The same points and some others measured another way (B), then each row and its match in B
B (72 x 33)
[[ -14  108  -29   55  156  118  328   19  162   54   61   33  -26 -206
    43  -73   54 -205 -261  262 -220   75  153  184  -93  -23 -213 -144
   268 -238  -32 -192 -175]
 [ 419 -364  -97  381   11   71    5  339   57 -150 -687 -173 -181  225
   152  362   15  -88  -89  617 -266  281  469 -113 -112   85  -75  -10
   423  -17  -42  329 -460]
 [ -88  -54 -258 -104  358   39   61  -83 -148 -157 -118  -69  195  159
    24 -226  307 -115  136 -120   67  314  194   54  -21 -227    9   37
   149   17   17  -10  -38]
 [   4   -2   67  168  -61    2  187  311  -44 -165  -48  159   94   76
   235  -46  211 -137 -334   78   -1  304  205  -31 -111  142  -66 -189
   179 -160  -10   15  -43]
 [-100  330   -3  -31  -35   60  355   36  157  239  216   64  -93    7
    42  -16    6 -149 -194  159  -99   62  138  270  -77   42   29 -223
   196 -276 -123  -99 -167]
 [ -69  190  -33 -219   19   92  390  179   14  -35  100  232  117   69
   284  -85  173 -323 -328   25  154  263  208  288  -13  205 -150  -92
  -109 -335  -94   -2   54]
 [ 229 -220  197  622 -460 -122 -221   74  -93  -69  113  -21 -267  292
   -21  312 -135  188  362  652  183  -83  231  -19   67 -458  352 -344
   248  290  139  296   -3]
 [ 187  -81  -22  243  -97  -30 -150   24    3   21 -260 -154 -219  403
   -94  351 -143   99  351  245  -47   17  313  -33   12 -231  170 -196
   298  190  -16  242 -389]
 [ 259 -258  214  647 -392 -111 -468   27 -125 -258 -138  -24 -201  324
  -155  461 -143  267  551  376   18  -78  295 -163   77 -431  -31 -583
   397  353  195  265 -440]
 [ -78    0  -70  335  -16   17   43 -229  116  -17   76   98  -29  -91
   -62 -154  -90  -61  120   62 -167  -34   -6  -56   25 -520  -36 -250
   244  122  112 -170 -122]
 [ 358 -275  146  616 -294 -339 -473  224  115 -111 -477 -165 -399  763
  -239  536 -417  259  508   69   16   27  394 -387  228 -357  379 -194
   485  599  163  308 -428]
 [-286  332  -87 -319  208  347  628 -111   10  203  524  212  344 -471
   467 -426  360 -208 -614  -24  -86   71 -151  213 -452  167 -107   66
  -133 -515 -322 -353  295]
 [-295  278 -181 -419  396  144  386 -205  130   67   60  153  168  -27
    53 -282  -25 -311 -155 -495  -37   46   -6  145   -5 -130 -150   67
  -149 -114  -70 -303    6]
 [ -11    6  232  377  -92  -27  -51   16   50   88   62  -96 -175   99
  -129  208 -224  236   73   71 -190 -236   54 -261 -202 -276  264 -236
   353  268   10  -92 -182]
 [-293  283  -19 -375  371  272  671   15  180  162  129  177  153 -303
   260 -268  -14 -344 -678 -252 -206  -33  -82   81 -293  164 -114  161
  -158 -308 -185 -386  151]
 [-155  122   52 -113  175  141  120 -298   16   -3  491  155  276 -246
   179 -230   92   60  -55 -305   44 -153 -139  -45 -207 -241 -133    1
   -51   11 -100 -403  224]
 [ 230 -116  206  405 -164  -68 -281 -137   95  -86  244   16  -60   25
   -22  214 -119  262  288  151    3 -182  121 -140   -9 -347 -116 -243
   330  242   46 -141 -139]
 [ 211 -242 -128  265  -62  -39 -185  -43  -31 -238 -117   94  134  218
   225  -19  131   20  204   13  125  248  190 -151   47 -282  -60   -9
   141  157   13   89  -32]
 [  78 -190 -197  -36  298   58   67  -68  123 -178 -440   50   36  169
    78   -7 -145 -238   39 -182  -68  115  188 -120   98 -262 -163  165
   -15  170   50  -28 -129]
 [-327  265  -38 -387  456  116  347 -140  159  -50   77  215  247 -125
    37 -299  -43 -266 -292 -738 -113    1  -61  -36  -53  -55 -317   26
   -94  -55  -21 -490   -8]
 [ 265 -298 -274  413 -106    5 -130    6   12  -54 -589 -133 -211  417
    33  224 -105  -53  350  436 -120  213  331  -94   65 -399  220  -64
   277  209   19  412 -383]
 [-131  326 -121 -209   -4   87  184 -293   18  228  630  134  238  -18
   269 -269  243   50   47 -184  203   63  -58  206 -149 -140  115    9
   -36 -185 -258 -214  219]
 [   5  -88 -134 -165  280  158  442  307   -9  -84 -437    5   -5  138
   222   12   65 -394 -402  213  -41  270  300  114  -93  168   15  170
   -59 -175  -58  155  -12]
 [ -82  189    3 -204  100  132  154 -272  116   51  357  192  177  -99
   181  -90  -31  -54  -10 -286   66 -121  -36   82  -72 -158 -217  -29
  -122  -54 -129 -291   62]
 [-299  252  -80 -450  445  331  606  -51  -53  117  242   47  232 -319
   218 -271  252 -272 -475  -17  -88   30    1  265 -349  140 -108   89
  -125 -383 -198 -272  155]
 [ 391 -290   45  456 -288 -111 -311   74   72 -153 -301  -13 -211  434
    44  412 -221  102  372  314   72   44  343 -143  154 -297   52 -160
   242  303   66  284 -281]
 [ -93  242 -104 -167   47  242  428  -98  120  133  222  207  130 -212
   307 -144  112 -250 -307   95  -83   70   37  253 -172   54 -220  -86
   -62 -376 -202 -161  -27]
 [ 232  -46  223  485 -406  -88  -64  329    9  -66  -60   38 -214  255
    58  367  -35   77   -4  487  -24  107  336   -8  -35   33   48 -440
   388  -18   23  224 -321]
 [  39 -119 -246 -272  590  153  217  167 -104 -217 -370 -126  290   41
   201 -151  446 -193 -267 -120 -111  455  308  -12 -222  249 -241  237
   217 -192 -122  -62 -147]
 [-338  372  -72 -342  215  311  591 -105  -61   94  544  252  373 -453
   362 -443  439 -258 -525  -49  -24  142  -90  327 -350  157 -251 -113
  -104 -554 -221 -343  206]
 [-157  326   30 -407  217   93  217 -268  113  142  624  165  269  -92
   201 -217   80    4  -87 -481  197  -99  -76  134 -114  -37  -97  123
  -142 -103 -209 -438  273]
 [ 343 -298  279  702 -453 -269 -377   88   78 -158   20   15 -342  383
  -132  395 -352  205  435  448  190 -138  271 -149  263 -523  229 -307
   315  485  249  188  -69]
 [ 145 -165  155  392 -114  -49  -18  345 -108 -192 -271  -82 -192  246
   -71  293   23  -14    9  487  -52  151  380   -7  -27  -41   49 -354
   379   58  131  240 -296]
 [-332  323 -141 -480  563  213  737   81  169  147  129  116  252 -276
   248 -465  217 -405 -759 -351 -175  210  -26  144 -273  276 -100  272
   -38 -406 -199 -447  200]
 [  11 -206 -160   -7  243   19   80  -40    7 -179 -317   26    8  229
    37  -49 -107 -219   99  -59   87  103  180  -49  125 -366   58  147
   -72  227  110   54   61]
 [ -39   85  160   -4  -69   -8   20  -18   -5 -131  308  242  166   61
   181  -23   30   15  -35 -265  197   -7   48  -36  -22  -83 -133 -161
   -46   35  -14 -177  112]
 [-157  282  111 -326  216  263  527   90   57  141  388  143  235 -300
   374 -150  204 -134 -626  -90  -67   -4  -17  127 -415  354 -141   72
   -68 -404 -289 -332  179]
 [ -10   15  -36  211  -77  -95  171  216   22 -155   14  195   62  120
   151 -181  197 -212 -198   87   84  378  206   68   81  -45  -25 -191
   211 -122   77    3   19]
 [ 343 -169   90  557 -247 -208  -84  325  179 -157 -152   43 -187  220
    44  173    2  -36  -49  437  -37  296  383  -39  156  -43  -58 -229
   527   25  116  100 -241]
 [-167  334  105  -84  -94  119  410   34  150   93  472  360  208 -235
   367 -232  125 -162 -501 -182   -6   68  -68  102 -195  164 -192 -160
   -41 -351 -177 -330  138]
 [ -50  154   75  -29  -92  139  227  127  -59  -93  181  247  193  -57
   321  -29  226 -117 -287    0   34  165  119  102 -191  188 -247 -270
    10 -294 -123  -56  -62]
 [-120   82 -168 -186  182  -33  216   42   -2   37 -182  -14  -70  425
   -33  -42  -72 -231   83 -128  170  175  226  138  134 -194  298   81
   -58   88   16  120   24]
 [-301  262  -46 -517  654  305  574   32  -32   18  192    5  356 -393
   190 -334  389 -228 -619 -273 -207  124   22  139 -433  337 -306  124
    56 -418 -212 -452   52]
 [ -65 -103 -409  -84  206  185  273  -51  -68  -66 -481   28   33  202
   167 -121   77 -377   30  155  -45  301  214  134   14 -265   58   61
   -96  -65  -25  255 -131]
 [ 110  -50   22  127    5   -8  197  278    9 -117   18   83   70   60
   251  -50  230 -133 -302  225   64  308  251   57  -74  135  -33  -30
   198 -166  -37    9   56]
 [-365  300  -61 -495  571  199  649   10   94   78  204  104  227 -271
   115 -402  152 -370 -584 -335  -87   88  -17  196 -194  138 -139  175
   -82 -304  -98 -450  213]
 [  70  175   69  327 -415  -41  -75 -141   96  174  357  116  -88  152
    97  116  -75  173  228  148   39  -65   57   29  -40 -278  157 -346
   217   28 -105   11 -145]
 [ 308 -299   66  287  126  -39  -47  311   64 -230 -481 -142 -165  219
   -29  319  -62  -61  -43  346 -145  157  426 -114    8   22 -127  -50
   394  120   91  124 -334]
 [-418  284  -21 -328  407   83  330 -275    9   63  435  101  180 -144
   -90 -384   36 -149  -72 -448   84 -109 -112  134  -45 -325   33    0
   -94   22   34 -441  261]
 [ 178 -206  109   71   73  125 -105  -51  -30 -211  -56   51  108    9
   193  208  -41   77   64    0    9 -105  140 -167 -137 -124 -243  -17
    13  148  -40  -55  -73]
 [-218  349  103 -151  -25   60  489   46  136  165  530  259   74 -138
   215 -238   50 -220 -422  -37  120   19  -19  259  -74   48   40  -83
   -85 -282  -99 -274  295]
 [ 339 -309  218  551 -168 -130 -489  -36  -61 -232   24 -140 -124  219
  -142  374  -69  368  509  314   45 -114  270 -212   23 -403  -21 -299
   472  403  138   65 -255]
 [ -38 -130 -365   53  113   58  125 -121  -66 -112 -328   44   -6  258
    58 -147   47 -305  225  165   79  276  207  142  166 -457  112  -13
   -36   67   86  235  -55]
 [ 343 -293   17  779 -503 -115 -295   87   84  -55 -295   17 -247  363
   118  310 -215  178  281  429 -102   72  212 -320   11 -409  265 -255
   382  304   34  321 -293]
 [ -35  -60  -84 -156  361   14  296  264    6 -217 -334   41   53  158
    45  -77   98 -366 -270  -37   28  317  316  108   76   81 -142   62
    56  -81   91   -9  -43]
 [  91 -123  -79  -50  123   90   34 -113  108 -171 -114  188  155   62
   254  -20  -88 -142  -14 -240   53   38   89 -111   21 -188 -241  117
  -127  100  -35 -110   24]
 [ 294 -186   99  355  -38 -181 -153  268    9 -201  -67  -95  -77  255
   -12  170  148   84   78  320   78  270  395  -31   64  -19   -9 -136
   496   88   90   73 -159]
 [-255  327   29 -322  144  113  276 -293   45   92  637  231  236 -163
   152 -276   79  -89  -73 -329  195 -114 -107  222  -66 -177 -103  -43
  -189 -127 -104 -384  289]
 [ 165  -50 -124   53   74   31  156  220   60  -78 -415  -53 -158  269
     5  209   10 -260  -10  368  -73  276  440  217   95   47 -122 -144
   232 -132   15  229 -387]
 [   2   41  133  114 -102  -16  260  326   21  -82   52  175   17   98
   233   -4   85 -160 -373  118   77  203  191   32  -70  146   32 -120
    81 -141  -18    3   81]
 [ 188    6   24  346 -271   34 -149 -278  126   69  330   90  -27  -44
   115  108  -54  172  290  260  -22 -125   59   20  -44 -376  -99 -260
   239   49  -73  -80 -155]
 [-131   20  -49  -12  139   -5  105  -44  100 -110 -226  152    5  207
   -20  -46 -216 -198   18 -377  -32   26   81 -127  102 -288  -31  -68
   -35  190   96  -93 -102]
 [ 200 -294    1  291  118 -127 -219   58   23 -213 -370 -141 -148  364
  -163  208 -166   43  306   69    3   56  308 -192  140 -367   81  -19
   300  394  172  100 -206]
 [ -70  304  120 -287   98  273  426   96   50  120  349  154  230 -259
   397  -12  230  -74 -535  -49  -96   22   54  147 -421  443 -290  -72
     0 -462 -331 -261  -30]
 [ -38  218  430  417 -324 -169   -4  200    6  -31  547  115 -116  -10
  -146  114   47  164  -53  238   50  -54  151   94  -21  -48  -16 -636
   468  -43  129 -180 -112]
 [ 189  103  111   55  -32  -77 -201 -124  118  122  257 -115  -67  261
   -47  264  -83  282  331  -69   77 -108  197  -14  -33 -125   61  -81
   304  156 -131 -106 -201]
 [-372  342  -83 -366  401  300  576   23    5   -1  151  213  380 -387
   269 -394  361 -305 -646 -378 -264  206  -49   94 -384  290 -392 -112
    29 -488 -191 -411  -75]
 [ -79  138  -24 -273  252  255  121 -341   21  -42  402  176  381 -312
   284 -172  191   19  -77 -344  -23  -90  -82   21 -264  -59 -436   -4
   -77 -152 -210 -406   33]
 [ -37 -189  -71 -195  458  134  122   -3  -19 -199 -421  -45   68  150
    23   53 -136 -172  -35 -262  -48  -18  157 -168  -60 -175  -69  215
  -106  229   38  -56  -42]
 [ 137  -90 -184  124   45  154  215  165  -30    0 -390  -93 -100  146
   134  148  117 -196  -80  521 -163  260  347  147 -122   16   11  -99
   223 -182  -86  278 -325]
 [ 126   10    8  208 -292 -111 -176    2    6 -124   52  192   32  366
   150  113    1   44  258  -98  208  164  199  -35  126 -190  -17 -260
    98  106   -3  114 -133]
 [ 389 -281  187  635 -327 -117 -102  425  155 -151 -380   34 -213  255
   185  364 -158   51 -175  396 -164  156  324 -316  -57   46   34 -163
   424  125   23  191 -282]]
Rows of B count from 0, top down.

[-103  468  465  -14  394 -306   87  310 -227  151 -226  112   54  510
  179  135 -372  362  274  160  -82 -234  332  408   27 -465] : 21
[-131  425  442   25  573 -414   69  157 -184   59 -282  226 -209  572
   43  -40 -425  374  274  131  -29 -307  161  247   99 -440] : 59
[-136  468  197  -52  416 -156 -299  201 -216   72 -371  251 -136  342
 -325   94 -153  465  129 -113  -35 -103   79   -3 -145 -356] : 1
[ -52  323  456  -11  507 -551  202  117 -237  152  -90  125 -149  472
  143    5 -342  346  380   31  -70 -251  187  295 -104 -324] : 49
[-134 -184  339  -51  171 -110  -18 -182  395  -12  115  -41  129  -31
   30   83  239 -385 -181  280  289  208 -134  -65  348 -281] : 4
[ -66  310  434   -9  543 -407  204   40 -166  121 -195  213  -51  554
   55  -25 -422  298  369   97   37 -377   75  326   63 -409] : 19
[ 360  -66 -329 -248 -630  394  256  -37   17    0  -63  -63  294 -432
 -342  166  182   72  129  311   67  -51   -7  -91 -225  299] : 17
[-107  284  129 -142  209 -151 -264  130    9  193 -212  273  288  175
 -299  302  189  118 -168  112  202   86 -206 -112   34 -193] : 2
[-106 -149  267 -101  183 -280    2 -165  375   38  164   22  118  -67
   21  112  331 -411 -253  280  335  203 -256 -150  321 -121] : 32
[-146  519  375   11  537 -394   32  175 -203   84 -345  311  -73  563
  -36   65 -381  418  205   72   51 -394  110  250  139 -457] : 3
[ 156 -123   63 -489 -204  412  -32  401  166    0  193 -510   28 -452
  304  -98  156 -488   83  160   24   89  288  209 -170   72] : 65
[-166  324  432 -195  548 -241 -159  202 -194  122 -354  189 -166  510
 -147  -40 -296  403  214  -83   54 -279   50   77  -81 -488] : 5
[ -53  266  504  -68  505 -435  156  186 -210  136 -161  104 -150  522
  164  -40 -384  304  335  145  -41 -251  164  334  -47 -412] : 57
[-134  507  347  204  357 -346  171   54 -126  -52 -264  221 -124  423
   24   96 -385  415  240  152  -51 -325  331  266  244 -436] : 53
[ 279 -201 -155 -400 -331  343   81  188  143 -122  199 -438 -202 -612
   87 -175  203 -372  122  137    0   67  176   15 -265  288] : 68
[  61  -47   98 -183   53  -29  -19  132  230   -1  175 -154   86 -253
  183   74  251 -458 -122  223  205  133  -26  182  106  -51] : 42
[-141  176  193 -169  371 -147 -331   82   14   33 -233  167 -256  180
 -337  -44   49  170  -41   41   55  104 -130 -315  -60 -171] : 31
[ 366 -107 -309 -306 -605  307  288  -21   23   25   60 -156  172 -497
 -259   86  215    7  178  280   -3   19   28 -186 -314  456] : 15
[-182  289  241 -207  397  -81 -318   98  -72  124 -315  214  -39  296
 -384   48  -46  307   72 -126   92  -89  -77 -197  -94 -306] : 12
[  12  115  478  -90  413 -315  197  101 -185  126 -175   84  -78  488
  104  -45 -372  286  357  165   14 -258   89  369  -82 -461] : 58
[-111  382  271  -44  516 -215 -208  145 -220   58 -360  250 -220  430
 -263   -6 -258  446  220  -89  -22 -173   42   76 -139 -415] : 18
[-208  -14  312 -100  174 -155  -40 -215  326  107    5  126  344   78
 -162  223  245 -185 -181  143  355   59 -206 -199  346 -263] : 70
[-180  -57  242  -17  228 -190  -54 -309  354    8   35  132  120   21
 -217  109  245 -217 -160  153  303  126 -245 -282  332 -182] : 61
[-183  -84  299  -68  166 -270   42 -299  371   76   94  114  295    3
 -116  218  309 -268 -218  140  407   65 -252 -200  382 -221] : 40
[ -14 -221  211   37  178 -159  -18 -207  335  -79   87   30   25  -67
  -30   72  249 -364 -194  317  300  225 -251   48  272 -279] : 0
[  11 -139  171 -100   11   23   -2    9  283 -134  102 -179  -36 -254
  126   39  207 -374 -136  186  234   82   47  161  197 -247] : 60
[ 308 -154 -136 -183 -359  162  254  -85    9  -12    3  -86    7 -264
 -232   -2   86   63  208  338  -25   66  -20 -113 -255  236] : 34
[ 173  -43   62  -70 -100  -27  286 -156  -18   21  -29   11   47  -19
 -170   33  -57  152  285  205   19  -91   20   31 -133  -15] : 55
[-189  -94  315  -67  192 -230  -11 -241  394   43  105   66  187   -1
  -72  142  288 -315 -222  215  337  149 -212 -227  384 -194] : 27
[ -90 -109  251  -21  133 -289   42 -249  309  113  177   64  326  -49
  -55  262  348 -293 -165  150  325  192 -232  -67  221 -169] : 67
[-112  436  449   22  522 -443  101  190 -221  120 -166  135 -155  503
  119    7 -382  368  352   69 -126 -217  274  268  -33 -352] : 36
[ 343 -250 -225 -313 -607  415  289 -118   51  -60  -11 -196   94 -467
 -316    9  141   62  218  208   49  -70   45 -162 -299  245] : 26
[ 347 -123 -202 -286 -439  246  254   -2   -9   73   24 -106  150 -311
 -233   34  119   18  221  359  -29   65  -37 -126 -317  363] : 62
[   3  502  334   10  450 -391   89  303 -319  234 -244  259  178  553
   99  201 -343  372  287  169  -33 -242  119  517  -75 -395] : 28
[ 410 -152 -311 -455 -512  534   77  267   29  -17   -9 -250  115 -508
 -111  -20  181 -217   82  359   51   35   -7   67 -315  303] : 56
[  54 -153  158 -339  -33  272  -81  277  264 -131  133 -408 -172 -351
  278 -156  136 -504  -49  227   98  111  202  153   58 -101] : 41
